Table B holds the same points as the rows below, measured another way and shuffled. Each row below is followed by which row of B it is.
In the rows, 128 means zero.
B:
[[ 72  77 156 122 174 154  32 166 161 129 171 195 117 132 132 110 150 115
  142 116  76 144 233  73 134 138 129 135 152 150 135 111 145]
 [154 175  84 106 143 130 146 140 101 122 140 114 115 115 155 156 133 113
  126 146 120 134 117 143 128 143 127 118  88  97 143 141 143]
 [112 156 145 119 147 141 139 135 105 130 151 122 137 109 161 153 142 105
  138 146  98 155 159 126  82 151 139 117 117  88 118 139 169]
 [120  93 154 147  82 135 184 122 146 141 105 118 149 111 109 146 100 111
  133 136 152 119  71 162 114 153 140 122 125 108  97 151  98]
 [131 109  42  91 137 109 185 172 157 115 185 185  91  96 116 133  92 128
  134 136 146 106  99 135 166 199 139 153  55 121 164 149  56]
 [117 117  70  97 129 107 222 171 145 108 172 181 103  90 124 137  84 130
  146 135 126 127 109 136 127 220 144 146  60 114 153 155  51]
 [131 133 170 146 103 153 124 115 112 147  71  78 160 130 142 159 134  97
  130 143 127 125 106 159 103 103 126  89 145 104  90 141 170]
 [145 156 176 146  92 171 136 129 116 136  23  54 154 139 157 182 121  94
  141 149 126 113 104 174 106  87 116  73 144 111  81 152 182]
 [149 124  61 106 125 112 165 133 133 124 149 135 108 103 116 135 109 123
  125 131 151 123  77 146 154 173 134 148  78 109 154 142  84]
 [170 183  74 111  88  94 239 105 101 104 131  86 112 101 121 130  85 166
  119 124 178 141  45 152 123 174 128 176  64 111 155 146  78]
 [199 142   4 101 122 101 152 126 116 115 107 106  88 109 113 144 110 125
  118 129 157 113  33 169 191 143 121 143  63 112 174 141  75]
 [131 154 134 120 123 147 107 127 118 118  96  96 121 125 143 135 127 129
  134 121 123 150 144 120 121 126 115 139 123 128 137 128 152]
 [142 129 144 139 103 130 145 112 123 137  93  98 143 122 127 142 122 116
  124 131 138 133  92 154 120 124 130 117 127 108 111 139 123]
 [127 165 111  95 167 134 102 167 124 120 178 156 103 118 164 146 141 112
  131 143  97 138 193 106 126 140 129 121  90 111 144 131 165]
 [118 126 132 126 134 140 130 140 124 127 119 129 129 116 140 143 128 115
  137 134 105 146 142 129 115 149 130 123 118 112 124 135 131]
 [133 146 121 115 153 146  78 133 116 130 140 117 120 126 153 142 154 108
  126 135 110 146 164 117 124 115 123 124 124 110 135 125 182]
 [162 115  14  88 135 108 139 147 148 117 183 154  80 100 111 129 108 124
  116 130 161 117  77 135 189 182 131 169  49 114 180 141  71]
 [120 104 127 131 119 138 129 111 132 133 130 116 133 109 121 133 131 118
  130 124 139 152 108 133 116 154 130 153 128 109 127 138 126]
 [135 156 115 109 155 140 110 152 115 143 160 132 128 124 157 163 147  87
  126 158 111 109 143 142 126 125 135  86 105  94 119 142 174]
 [100 152 188 130 118 154 137 130 122 132 139 111 143 114 157 145 128 117
  135 134 118 157 172 116  74 140 130 131 130 104 106 138 176]
 [143 139  80 127 131 109 148  75  91 119 135  92 123 102 114 115 139 147
  123 111 136 181  74 130 118 164 129 183 121 104 159 120 104]
 [128 174 113 121 140  96 248 146  89 122 141 145 142 114 148 147 111 132
  141 156 103 116 111 159  86 165 150  91  98 102 121 144  91]
 [176 187  47 113 129  80 229 111  80 110 109 102 118 117 126 137 107 151
  124 136 133 118  46 170 131 154 133 127  84 111 154 136  66]
 [145 152  66 118 150  90 188 116  89 119 144 133 124 110 125 128 126 138
  129 131 107 143  83 145 116 169 142 134 101 106 152 128  74]
 [149 113  51 110 173 134  56 150 118 112  88 136  96 130 135 139 147 112
  140 121  78 136 140 128 181 126 113 117 115 131 164 115 111]
 [126 137 134 131 102 119 197 122 123 126 122 114 141 109 124 138 108 134
  135 136 150 131  91 148 102 156 136 134 114 111 117 146 110]
 [160 169 107 123 109 111 185 115 108 113 105  99 120 118 133 136 108 145
  123 128 141 140  88 147 121 137 125 142  99 117 140 136 108]
 [128  83 180 168  85 141 109  91 143 149  69  92 159 144 100 122 128 122
  120 120 157 117  81 148 132  88 126 117 180 137  91 127 131]
 [117 204 230 158  89 133 238 102  70 140  67  54 189 127 169 168 119 126
  139 159 116 138 115 171  21 112 139  75 147  88  63 152 176]
 [101  94 119 121 152 148  91 141 142 131 157 151 122 111 132 132 142 104
  139 129 106 153 159 114 125 156 131 142 128 112 135 130 135]
 [101 134 178 147 125 141 189 134 103 133  89 116 163 115 148 158 127 109
  150 145  86 147 134 152  58 157 145  93 147  94  92 143 127]
 [130 118 100 128 123 124 147 119 118 119  92 113 124 119 120 130 120 135
  139 121 123 144  96 141 130 149 124 140 123 123 139 130  95]
 [133 143 103 118 139 125 154 137 107 124 119 125 127 112 141 151 128 112
  138 140 103 136 118 147 116 152 132 113 107 103 131 138 120]
 [116 111 105 127 154 148  98 144 114 120  72 126 122 120 140 146 140 111
  154 123  74 151 147 135 130 141 119 112 137 124 134 125 123]
 [148 181 115 116 139 133 172 137  90 135 111  98 139 116 165 174 134  98
  133 162 108 124 110 165  99 133 135  80 100  82 113 149 159]
 [ 93 149 117 106 161  86 236 171 129 119 231 210 127 118 135 112 105 154
  138 148 118 100 161 114  93 188 156 120  92 135 135 137  82]
 [158  98  82 126  98 117 172 127 146 127 104 123 122 113 101 135  99 122
  123 129 162 105  48 165 161 153 135 134  97 120 135 146  72]
 [121 101  77 111 151 115 141 142 131 124 158 165 115 104 120 128 127 119
  134 129 110 138 115 130 138 182 144 141 100 112 150 135  81]
 [140 170  76 115 161  84 199 116  79 121 166 137 130 120 132 124 140 145
  130 140 112 129  99 142 107 155 142 121 109 109 147 127  96]
 [ 98 132 170 142 159 161  57  95  95 135 114  95 149 126 148 129 181 113
  142 116  81 191 181 103  79 119 124 137 183 107 118 109 199]
 [149 113  93 129  92 127 184 122 130 120  86 104 123 111 113 142  99 127
  133 123 152 132  59 160 142 159 128 142 102 117 133 142  84]
 [149 151 128 122 138 144  69 127 123 134 133 108 120 137 146 139 147 109
  117 134 124 127 145 124 141  94 120 118 124 117 128 125 182]
 [144 109  82 122 130 142 104 122 120 126  89 105 118 109 125 149 138 104
  139 127 114 144  93 150 145 146 121 133 118 103 141 133 119]
 [100 106  73 104 211 122  47 140 117 118 202 188  97 112 132 102 175 123
  136 113  64 180 201  78 136 169 134 164 129 122 178  99 125]
 [162 143  99 134  93 119 206 112 113 125  62  82 134 115 122 155 103 130
  130 139 151 118  39 180 127 137 132 116 111 108 120 150  86]
 [164 169  97 123 125 129 163 135  98 120  50  83 127 136 147 163 116 121
  136 144 116 105  89 172 133 111 120  84 114 120 121 140 123]
 [151 132 106 125 139 161  39 112 116 124  61  77 114 133 141 145 154 110
  132 117 111 154 133 130 156  92 103 132 141 124 143 119 174]
 [138 136 100 129 112 111 196 110 112 125 124 111 134 113 117 131 114 140
  129 132 149 132  70 152 115 156 138 142 112 111 134 140  98]
 [142 118 138 150  96 137 116  69 109 138  85  63 146 117 112 130 141 125
  121 116 153 165  69 147 118 118 122 156 154 105 121 127 139]
 [127 130 138 143 130 133 138 108 100 142 103 103 152 122 135 147 147 107
  130 138 111 137 105 151 105 129 135 105 144  98 109 132 140]
 [126 165 137 122 143 147 110 140 106 127  95 106 132 136 160 152 140 117
  138 141 100 127 160 135 110 109 119  94 134 122 117 131 167]
 [146 138 146 143  73 130 221 116 123 135  63  83 153 120 124 158  95 126
  131 145 165 107  53 179 107 133 131 105 123 109  98 156 112]
 [141 165 183 155  68 119 245 110 101 132  62  68 170 126 138 160  94 133
  131 152 151 115  60 183  72 123 137  93 129 101  80 155 117]
 [121  92 105 134 113 125 179 121 132 133 105 126 138 113 107 135 116 127
  140 132 138 121  73 157 130 158 136 125 129 119 125 141  87]]
Rows of B count from 0, top down.

[127 126 116 113 111 112 117 121 107  95  74 112  85 117  86 107 106 124
 113 111 117 128 134 132 128 160 183 151 153] => 37
[150 140 139 139 154 141 144 139 139 134 108 131 111 142 120 114 103 118
  94 100 111 104 103 115 120 106 131 122 126] => 25
[130 133 139 128 131 146 139 143 141 136 127 145 157 162 126 128 139 140
 143 119 112 105 117 117 110  92  93  33 103] => 6
[143 110 122 120 101 107 121 124 122 127  93 110 101 206 142 129 122 171
 128 163 160 154 138 126 138 112 204 190 139] => 38
[137 144 120 119 141 124 131 134 117  99  73 139 112 150 166 130 125 157
 145 120 108 131 121 124 119 120 113  60 100] => 2
[120 135 113 121 117 121 128 128 118  93 107 128 119 140 149 148 129 141
 175 154 125 140 135 137 129 139  95  85 101] => 15
[155 140 127 159 141 144 169 150 157 115 111 112  76 195 129 142  57  93
 113 129 124 105  88 113 140 108 131 223 131] => 9
[125 111 108 132  58 125 159 134 146  83  97  92  76 211  47 150  78  85
 139 171 141 127 141 137 141 173 179 200 139] => 10
[ 98 125 122 111 115 139 131 142 125 117 114 149 160 159 128 136 157 173
 193 151 125 146 158 151 134 171 177 110 162] => 33
[126 126 120 118 114 126 135 136 128 114  88 132 123 177 129 130 127 147
 142 137 123 133 140 132 126 147 164 110 129] => 32
[119 127 114 126 105 121 132 126 129 105 128 124 126 143 139 156 133 124
 165 152 132 134 135 134 129 132  83  86  89] => 41
[120 134 123 119 134 130 130 135 125 112 100 140 128 134 135 125 128 137
 143 117 109 124 127 130 123 141 134  95 129] => 14
[ 92 121  95  95 103  91  89 107  77  68  85 113  86  88 140 125 132 178
 184 155 139 167 147 153 151 161 172 181 165] => 43
[131 133 132 137 129 149 154 144 145 122 118 125 111 147  80 116  91  94
 112 108 108  96 109 121 126 129 149 145 150] => 40
[143 132 121 130 108 123 141 130 127  96  84 103  72 142  75 116  82  91
 105 118 115 116 125 127 129 159 160 160 137] => 8
[128 117 130 131  94 148 157 145 160 141 124 140 169 242 132 160 150 146
 174 175 145 144 164 140 128 157 172 110 121] => 45
[144 128 122 122 105 127 150 140 140 112  72 133 125 226 149 146 129 151
 150 150 125 135 146 126 116 137 142  52  88] => 34
[143 132 105 129  89 109 139 119 119  61  69  82  35 127  45 122  63  57
 104 124 114 123 134 135 136 195 163 188 135] => 16
[127 136 101 118 117 110 130 122 120  89  81 124 106 144 174 152 133 133
 153 150 126 161 155 144 129 191 121  95  92] => 13
[132 135 140 115 156 140 131 144 128 143  87 161 165 163 159 108 149 176
 125 100 106 116 121 116 108 101 154  52 132] => 30
[126 123 132 117 116 129 125 132 122 124 105 134 133 161 118 118 133 156
 139 126 123 115 118 117 118  87 136  81 125] => 49
[159 138 154 146 147 158 161 150 159 156 122 140 142 175 101 118 109 106
  91 103 111  89 107 108 109  98 128  88 118] => 51
[154 141 150 141 176 159 154 158 163 183 121 172 188 227 221 136 148 185
 124 116 120 111  97  98 106  34  92  32  87] => 28
[153 133 151 143 160 155 158 152 164 176 128 149 164 207 144 123 124 132
  88 103 118  92  99  98 106  62 124  83 109] => 52
[102 142 125 115 148 137 114 137 107 105 127 153 149 113 175 135 145 198
 211 139 120 127 103 133 134  63  82  76 129] => 39
[139 124 134 134 109 132 144 133 140 120 111 110 100 135  45 109  92  77
  86 103 113  97 121 119 121 143 162 147 145] => 36
[119 144 124 138 142 147 148 144 141 118 135 145 143 147 160 154 127 137
 181 143 121 130 123 137 137 139  96 122 122] => 11
[124 130 127 127 123 139 138 138 138 129 124 148 166 183 173 157 163 163
 181 162 136 151 156 142 128 153 126  77 108] => 50
[ 82 105 102 104  71 120 128 128 123  95 116 126 142 174 103 154 153 153
 212 187 147 163 182 163 145 208 193 153 158] => 24
[140 106 120 132  85 126 152 137 150 131 104 112 109 252 121 148 105 142
 135 174 160 140 138 126 140 128 209 222 143] => 22
[144 138 147 132 151 144 137 137 134 136 106 130 117 105  74  88 102  92
  63  62  90  77  99 104 104 100 124  76 130] => 3
[132 128 124 140 125 138 152 142 150 129 122 126 120 183 143 146 101 121
 133 143 131 118 112 120 133 113 129 171 127] => 26
[133 145 132 132 146 133 131 135 117 102 103 125  98  96  98 110  94 114
 123  97 100  93  97 120 124 101 104 107 133] => 17
[118 136 137 138 137 150 137 144 130 116 138 128 117 126  94 123  92 127
 151 115 112  80  73 110 129  34  74 123 135] => 48
[142 130 145 128 131 140 133 135 130 133 109 124 117 128  69  97 112 120
  98 101 115 110 122 121 121 120 178 128 156] => 53
[144 128 116 114  95 111 130 122 120  96  73 117 109 167 127 137 137 130
 136 140 124 144 154 131 116 160 127  39  79] => 18
[154 135 117 129 117 115 138 122 122  91  64  99  51 112  67 107  84  71
  71 102 108 130 147 133 128 219 197 171 145] => 4
[151 140 123 126 140 124 140 132 124 103  57 114  73 127  99 102  87  96
  70  91 101 125 135 129 125 207 206 160 153] => 5
[128 110 115 116  96 114 124 127 122 115  87 113  99 194 120 124 110 159
 128 148 146 139 131 126 137 118 204 198 156] => 23
[121 142 121 117 138 123 117 128 103  88  91 127 101  79 112 109 119 130
 136 106 102 122 131 133 125 148 125  93 135] => 29
[ 91 129 116 127 101 145 144 142 135 100 141 138 152 157 121 164 136 142
 227 174 130 131 136 147 141 137  94 102 125] => 46
[146 131 135 137 131 136 141 138 138 125 109 119 101 158 104 119  96 121
 108 119 125 111 106 116 128 101 154 158 139] => 47
[101 134 118 105 145 110  87 111  92 114 126 140 140  33 146 114 168 150
 148 112 116 156 153 150 132 186 133 102 147] => 0
[122 121 152 132 136 146 121 130 132 162 175 134 162  95  77 106 134 114
 101  98 121  88 101 109 113  56  92  94 136] => 27
[132 140 146 139 134 169 169 157 166 150 135 163 194 200 141 152 154 136
 166 137 112 109 137 126 109 123  90   6  87] => 7
[152 117 129 118 121 119 134 132 137 149  79 130 128 218 164 123 136 163
  95 137 139 148 150 122 122 141 212 134 128] => 21
[174 128 131 122 151  99 110 111 115 147  88 118  97 127 168 104 134 140
  45 111 140 166 153 127 125 175 214 173 131] => 35
[110 130 120 120 102 137 141 141 126  88  94 127 114 153  77 129 110 127
 168 133 113 114 130 135 129 143 146 107 142] => 42
[128 127 132 129 127 138 139 137 137 131 118 129 133 147 109 122 115 118
 117 114 114 102 111 115 117 100 110  96 123] => 12
[142 125 140 141 117 154 161 146 159 138 108 127 131 197  87 128 105 108
 115 125 122 100 118 118 121 109 154 126 134] => 44
[136 132 112 126 101 124 147 135 134  92  81 120  98 195 141 151 113 129
 157 155 129 137 138 133 129 153 135 108 102] => 1
[120 129 132 129 131 142 140 140 134 126 123 131 127 150 109 124 118 137
 148 131 125 121 125 132 135 131 159 159 160] => 31
[121 131 120 133 125 132 133 139 119  93 110 112  80 149 111 126  74 143
 162 136 128 108  80 119 145  59 129 208 158] => 20
[136 156 130 134 177 141 135 139 126 117 106 152 131 113 185 128 125 137
 134  98  95 114  99 118 117 103  65  54  98] => 19
